Below is a small trained network, with its code and all its weights. Each question gives an input and a class and asks what happens when units are switched off, that is, made to give their printed mean instead of their output.

import numpy as np


def w(rows, s, z=0):
    codes = np.array(rows[::2]) - 128.0
    scale = np.full(codes.shape[1], s)
    scale[-1] = z or s
    return codes * scale


def f(y):
    return np.maximum(y, 0)


def log_softmax(a):
    a = a - a.max(-1, keepdims=True)
    return a - np.log(np.exp(a).sum(-1, keepdims=True))


def net(x, mask):
    res = np.array(x, float).reshape(1, 6) / 4 @ E
    y = f(res @ A[0][:, :-1].T + A[0][:, -1])
    res = res + np.where(mask, y, B[0][:, -1]) @ B[0][:, :-1]
    return log_softmax(res[-1] @ U[:, :-1].T + U[:, -1])


A, B = {}, {}
E = w([
[188,2,236],'x0',
[129,128,124],'x1',
[147,43,3],'x2',
[217,175,146],'x3',
[131,130,129],'x4',
[128,130,128],'x5',
],0.0087)
A[0] = w([
[94,106,60,202],'N1',
[198,143,93,54],'N2',
[60,87,66,2],'N3',
[199,159,92,234],'N4',
[169,122,204,44],'N5',
[185,142,99,59],'N6',
[211,117,184,49],'N7',
[124,94,134,3],'N8',
[78,7,191,116],'N9',
[201,22,101,63],'N10',
],0.012,0.0034)
B[0] = w([
[76,66,89,229],'N1',
[11,250,110,169],'N2',
[149,1,52,200],'N3',
[229,205,207,210],'N4',
[223,36,57,189],'N5',
[38,235,124,160],'N6',
[199,49,63,199],'N7',
[19,128,191,142],'N8',
[89,231,217,245],'N9',
[70,181,170,255],'N10',
],0.0078,0.0084)
U = w([
[19,165,74,225],'0',
[147,183,161,107],'1',
[195,1,2,3],'2',
],0.011,0.0042)

Each question gives the input, the list of numbers given to net, and the class t.
The units are the neurons (one row each of A and B). Each row of codes is followed by its name. A weight is (code - 128) times the scale printed after its matrix; where a second scale follows, it is the last column's (A, B and U).
mask holds one flag per neuron, in row order. A switched-off neuron (its flag False) gives its mean, the last column of its row in B, instead of its output. The means were averaged over made-up inputs and are rounded, as every weight is.
A unit's drop is (log p(t) with every unit on - log p(t) with that unit switched off) / (log p(t) with every unit on - log p(t) with every unit switched off).
The circuit of an input: a set's keep is (log p(t) with only the set's units on - log p(t) with every unit switched off) / (log p(t) with every unit on - log p(t) with every unit switched off). Starting from all 10 units, units are removed one at a time, each time the one whose removal leaves the highest keep (on an exact tie, the one counted first), for as long as the keep stays at least 0.8.
units of the circuit, in order: the units of the circuit, biggest drop first
top k neurons: the k neurons with the biggest drops, biggest first
drop of u: that unit's drop, to one decimal
input [2,7,-5,8,0,4], class 2: units of the circuit, in order : N5; N7
input [-5,-5,8,7,-5,-1], class 0: units of the circuit, in order : N2
input [4,7,-7,1,1,1], class 2: units of the circuit, in order : N5; N7
input [-5,-3,5,-1,5,0], class 2: top 3 neurons : N3; N9; N10
input [7,0,0,-7,3,5], class 1: top 3 neurons : N9; N1; N2
input [7,-5,-2,7,0,-3], class 2: top 2 neurons : N7; N5
input [8,0,-4,4,1,-2], class 2: top 2 neurons : N5; N7
input [5,-1,5,8,7,6], class 1: top 2 neurons : N10; N4
input [8,0,6,-3,5,2], class 0: top 3 neurons : N4; N10; N8
input [6,-2,3,4,-4,7], class 1: top 4 neurons : N10; N9; N3; N1
input [3,-2,8,4,5,-6], class 1: top 2 neurons : N4; N3
input [8,8,2,2,-1,-2], class 1: top 2 neurons : N9; N10
input [4,-6,8,-7,0,5], class 0: top 2 neurons : N9; N10
input [-4,7,6,-2,-6,0], class 2: units of the circuit, in order : N3
input [7,-8,3,7,1,0], class 1: drop of N9 : 0.9
input [-7,2,-5,2,-3,-5], class 1: drop of N9 : -0.1
input [5,3,3,-8,-7,-8], class 0: drop of N9 : 0.1
